What can hang from each mark
C: M N S
P: A Q
S: C E P U
A: M P Q
U: E P S
Q: C N U
E: M N S
N: C E U
M: A C

Every row comes from one small tree of marks. The marks that hang from a mark follow it in brackets, in alphabetical order. Every link used is in the known rows. Which tree was each row made from?
Each row is shifted at random along 4 fixed directions that mean nothing.
Known rows
A[M[C[S[E U]]] P[Q[N]]]: [-214   30 -181 -247 -235   -3  245  -24  -61  322  425  -67  -10 -157
  100  -14  189   73  146  -72  -43   13 -105 -411    4   83 -135  403
   57   21 -247  247 -200  -82  157 -136 -130   60 -229  235  546]
S[C[N[U]] E P[A]]: [  34  -71   27 -197 -167 -417  232  215  118  250  494  249  -49  -15
 -122   48   48  162  194  109  130  121  122 -126  188 -229  107  184
  -91 -328 -342   -6  229  118 -190   32 -116  -87  -94  293  238]
A[M[C[S[E[N[U]]]]]]: [-219 -235  -33 -255 -209 -220  293  163 -212  327  383  178 -111 -256
 -117  -51  155  129  159  -60  244   10  -34 -430  115 -232   85  263
   76 -140 -202  140  -77  -15  -41 -113  -93   68 -196  226  422]
M[A[Q] C[S[P]]]: [  64  363  362  396 -485 -447 -249  460  144  656  438   99  455   -6
 -414  405  -40  258  505   10 -253  387  -49  310 -176   99   50   44
 -240 -421  415  150  739 -230   -7 -199 -837 -336  153  248 -180]
S[C[M[A]] E[N] U]: [-118   88  273   24 -312 -285   77  -43   14    3  213   52   85 -418
  -71    6  -96  499   -7 -360  270   12 -279  229  107 -110  208   52
 -109 -355 -383  184  269   19 -182   -7  216   21 -111  197  -95]
Q[C[M[A] S] N U[E P]]: [-337  242 -160 -331  -53  -53  167   77 -238   40  308  163 -138  -16
  -24  -47  133 -141  318  187  240   44  110 -621   37 -143  116  493
  144   28 -393  233 -152  185   46  275  -48   44 -252  437  441]
M[A[P[Q]] C]: [  43  184  186 -115 -247 -458   42  371  -51  107  184   21   87 -275
 -415   -1  -94  340   86 -216   51  368 -147  285  111 -141  209 -195
 -385 -291   12  131  316 -170 -166 -253 -426 -401 -110  223 -248]
E[M[C[S]] N[U[P[Q]]]]: [-131  389  295   93 -261 -110   30  190 -102  110   12  -25   61 -359
  -30   20 -133  256   -2 -254  -16  333 -567  422  100 -105  296 -198
 -486 -409 -141  141  272   83  131   10   79   98  -58  428 -332]
P[Q[C[S] N[E]]]: [-164  166   23  -46   91 -338  110  722   -6  256  575  168  135  229
 -423  336  326  -69  405  657    8  339  106 -131   99 -410  153  228
 -214 -110  219 -106  468  -17 -157   81 -604 -435   37  323  -29]
M[A[P[Q[N]]] C]: [-127  221 -186 -141 -312 -233  -10  165  -33  325  595  -91  194  173
 -100  111   -1   16  300   22 -219  199  -17   98  100  131   77  346
  -16  122   49  425   48   -1  189 -230 -606 -326 -261  564  211]
A[P Q[N U[E[M[C]] S]]]: [ -12  157   90  -29 -373 -271  145  465    1  569  414  152  216  -84
 -264  166  124  -24  675  -27  -95  196  159 -280 -232  -32   28  266
 -272  -14   54   83  156 -164  118  -78 -614 -163   38  343  309]
N[C[M S] E U]: [-308 -246 -301 -315 -236 -204  477   80 -168  151  470  107 -115  -76
   48 -133  259 -189  -73  143  274    1   77 -355  192 -191  119  341
  267 -137 -538  228 -286  117   35   29    8   55 -330  252  416]
P[A Q[N[E[M[C] S]] U]]: [ -48   23   35  207 -296 -241   29  436  -19  610  568 -200  261   86
 -230  367  116   44  576  193  -87  276  -18   99  -25 -111   65  278
 -170  -32  179   13  559   65   53  -85 -517 -407  138  312  168]
Q[C[M[A]] N U[E P S]]: [-281  201  113 -242 -395 -228  105  -52 -264  171  221   67  -90 -306
   49  -56  -31   18  301 -267   94   48  -38 -166   -6  -68  159  255
 -201  -87 -448   88  -37  181  100  207   83   95 -157  409  237]
S[E[M] P[Q[C]] U]: [ -29   90 -150 -138 -104 -281  330  145   76  309  416   22  141 -189
  -87  -87  215    1  328   30   62  -47  221 -375   41 -159 -187  275
 -119  -88 -174  108   95  -69  -57  165 -223    2  -90  297  400]
A[P[Q[N[C E[M S[U]]]]]]: [-162   74  -99 -164 -292 -111  378  223  -23  232  180 -164  -21 -260
   70  -29   21   84   39  -87   16   97 -232  -81  165 -139  101  146
 -347  -50 -376   45 -113  -25  138 -187  -11   65 -142  288  166]
Q[C[M S[U[P]]] N[E]]: [-200  181  181  -96  -23 -179  139  321 -114  -21   75   78 -133 -230
  -46   74  -19  147   85  118  251  272 -254 -102  153 -351  251   28
 -233 -330 -384  -80  176   63 -133  167   44  129  -63  266  -54]
E[N[U] S]: [-141 -239  120 -207 -279 -554   99  396 -261  357  397  226 -175 -156
 -285  123  -44  236  336  105  120  208  -72   21  192 -459  223 -166
 -432 -153  -94 -169  357  146  -64  -29 -329   29   -5  494   45]
Q[N U[E[M] P S[C]]]: [ -80  515   64  -59  145 -252  153  562  236  -74  358  509    9  148
 -247  145  167   73  500  188  204  285  184 -304   65 -383  268  224
 -238 -244 -187  393  212 -115 -186  162 -389   51  -29  609  125]
A[M[C] P Q[U[E S]]]: [ -96  249   77 -125 -431 -190   37   60  138  192  295  181   41 -152
  -31  -75  141  174  143 -343  -53  133 -110  -10  -11  174  130  100
    1 -193 -244  342 -155 -215  185 -143 -280  -17 -237  234  171]
E[N[U] S[C[M] P[A]]]: [-158  -97  -73 -274 -317 -438  250  225  -94  229  258  175 -198 -163
  -43  -37 -108  331  174  136  152   30  106 -271  125 -282  137  245
 -136 -153 -375   32   40  127 -124    1  -44  135  -84  432  311]
A[M P Q[C[N] U[E]]]: [ -47  -82 -158 -458 -415 -243  229   49 -108  499  519   -8   22 -159
  -91 -165  123 -206  479   82   10  -64  255 -628  -93   33  -67  373
   89  220 -258  -74 -135   63  192  -30 -391  -57 -184  265  575]
S[E[M N[C U]]]: [ -13 -104  160    0 -275 -346  289  326  -45  312  309  106  112 -300
 -184   10  -28   81  230 -121  205   99  -98   20  157 -288  246    0
 -311 -258 -216  -20  267   45  -98  -93  -77   21  -60  262  -11]
P[A Q[C U[E[N]]]]: [-118   71  -68 -358  157 -307  208  462  -50 -211  429  329 -219  135
 -404  -70  285   53  242  456  266  149  181 -268  260 -424  302  119
 -146  -17 -119  -17   97  177 -195  357 -147 -419 -193  384   74]
S[C U[E]]: [ -17  -84  -62  -99 -277 -442  295  153   67  332  714  352   69  -57
 -195  -12  247   54  477  -47  122  100  341 -137   53 -267  -44  121
  -23 -123 -195  136  204  -72   -8  139 -445 -103  -83  486  469]
C[N S[E U]]: [-183   48   39 -156  -61 -158   16   21  -27  128  556  162  -39  -67
  -24  126  138  267   92   45  167  108 -233  -35  102 -135  128   95
   24 -282 -356  140  206  217  -71  184  -15  110 -170  423   65]
U[E P[Q] S[C[M N]]]: [-146  557  198 -159 -362 -214   92  -22   47 -110  247  108  133 -371
   43  -88   41  316  -94 -334    3  133 -285  409  -81  -10  207   82
 -329 -393 -465  244   61  154  -17  243  320   43 -136  517 -311]
A[P[Q[N]]]: [ -81  132  -48 -467  -65 -476  142  316 -153  -22  336   37 -154 -134
 -283  -25  -62  175   79  108   26  288 -181   72  215 -279  229 -161
 -500  -90 -281 -102  112  129 -175  -37 -246 -189 -226  447 -219]
Q[N[C E[S] U]]: [-413 -460 -299 -566 -417 -338  590  -57 -454  280  382   32 -400 -292
  150 -262   51 -153 -142  -75  148  -60 -139 -263  420 -325  151  173
 -116   64 -672 -123 -550  250  287  -21  170   75 -415  303  451]
M[A[Q[C[N S[P]] U[E]]]]: [-239  325  119 -127 -466  -78  -59 -139  -88  403  345    1   75 -158
   66    5   80   27  193  -68 -117   30 -218  -71  -33  212   38  262
  -16 -171 -258  -20   51  212  349  208  -31  -40 -165  275  137]
N[C[M] E[S] U[P[A Q]]]: [ -89 -195 -121 -208 -356 -363  506  262 -131  150  281   33 -109 -174
 -140  -73  125 -121   14  106  143   73  131 -149  141 -276  114  181
 -211 -181 -363   37  -30  101 -106    0   70 -161 -110  150  243]
S[E[N[U]] P]: [-146   10 -211 -302  -35 -284  178  203   57   74  541  310 -141  197
  -12   -2  194   46  133  145  123  -16   33 -173  358 -217  112  230
    1 -163 -301  300 -102  156  -42  106 -140  134 -330  592  282]
C[N[U[E[M[A]] P[Q]]]]: [  14  275 -115  -44 -336 -104  122  -33   51  374  646  -62  347  108
  -55  107  193 -256  490 -174  -58   74   99   25  -59  130   38  392
  -46  -56 -146  454  279  216   78  -10 -183  -86 -126  696  302]
S[C[M] E]: [ -55  266   21   36  -43 -373   26  237  239  -29  497  242  243   -2
 -182   93  106  309   87   73  204  157    1  159   97 -169  179  166
  146 -336 -230  346  300  -82 -263   49 -259 -138 -154  323 -143]

Write each row's tree
[-101  221   65  -63 -453 -545  122  110   63  348  592  286   72 -156
  -50   53  -76  193  332 -164 -166  141  137  175   30 -154   88   55
 -263 -227 -192  271  181  -19   42   15 -487   79  -90  621  125]
U[P S[C]]
[-259  335  -14  -59 -335 -193   -4 -108  162   -6  557  197   79  152
   76   99  141  125  121   63  -92   62 -103  148   -1  187  266  385
  142 -106 -432  308  -32  161  126  229   27 -158 -248  382   48]
P[A[Q[N U[E S[C[M]]]]]]
[ -88  236  179  -31 -666 -307  184 -257  -41  583  439  -97  301 -579
  106   26 -207  277  292 -652  -95 -113  -70  102 -181  111   24  329
 -220 -234 -379  251  166  119   14 -143   25  146  -60  433  157]
U[P S[C[N] E[M[A]]]]
[  25  -65  -56  -23 -353 -416  100   47   95  525  714  114  118  -28
  -30  120  139   88  455 -120  -53   19  165  -24   71  -64 -184  117
 -100 -215 -176  121  294   48   -8   94 -407  102  -76  476  400]
S[E P U]
[ -38  141  103 -142 -379 -223  -71  213  -68  509  370  -99  126 -273
  -77   81 -168  331  298 -143   -3  277 -163  -91 -107   32  123  133
  -38 -179 -114  120  252  -23   -3 -334 -473   78  -62  416   98]
A[M[C[N S]] P]
[  -6  383   39    9 -367 -342  100   89   96  336  523  170  273 -134
 -169  124   57  139  516 -443    8   85  198   27 -116   -4  151  255
 -165 -244 -181  487  256  -11 -200  -91 -322   14 -107  685  139]
U[E[M[A]] P S]
[ -14  126   57   46 -737 -525   10 -108   -1  690  570 -163  318 -355
   92   32 -189  222  382 -309 -202   79   25  319 -123  106 -134  102
 -153 -224 -256   11  391   88  117  -25 -371  112    1  492  124]
S[C[M] P]
[-168  159  190  -68 -285 -168   41   31  -30   91  282  229   -7 -126
   34   39   -4  191  -25 -375   79  148 -261  193  184  -22  271  161
  -72 -376 -288  477  -20   45   78  -55   31   41 -239  392   67]
M[A C[N[U[P S[E]]]]]
[-189  194  -56 -242 -322 -432  155  201 -189  457  192  -57   84 -265
 -202    2 -193  132  347   57  -49   20   17 -409   -2 -104   90  345
 -239   70 -116  -31   22  -21    4 -134 -360  -87 -121  317  136]
E[M[A[Q[C N]]] S[P]]
[-150  -81 -206 -317  -69 -235  164  173  -49  128  693  -45  -65  206
 -122   16  242 -138  192  444   76   87  105 -130  240 -167  157  315
  127   70 -209   29  106  327   27  219 -229 -396 -215  353  238]
P[A Q[C[N[E]] U]]
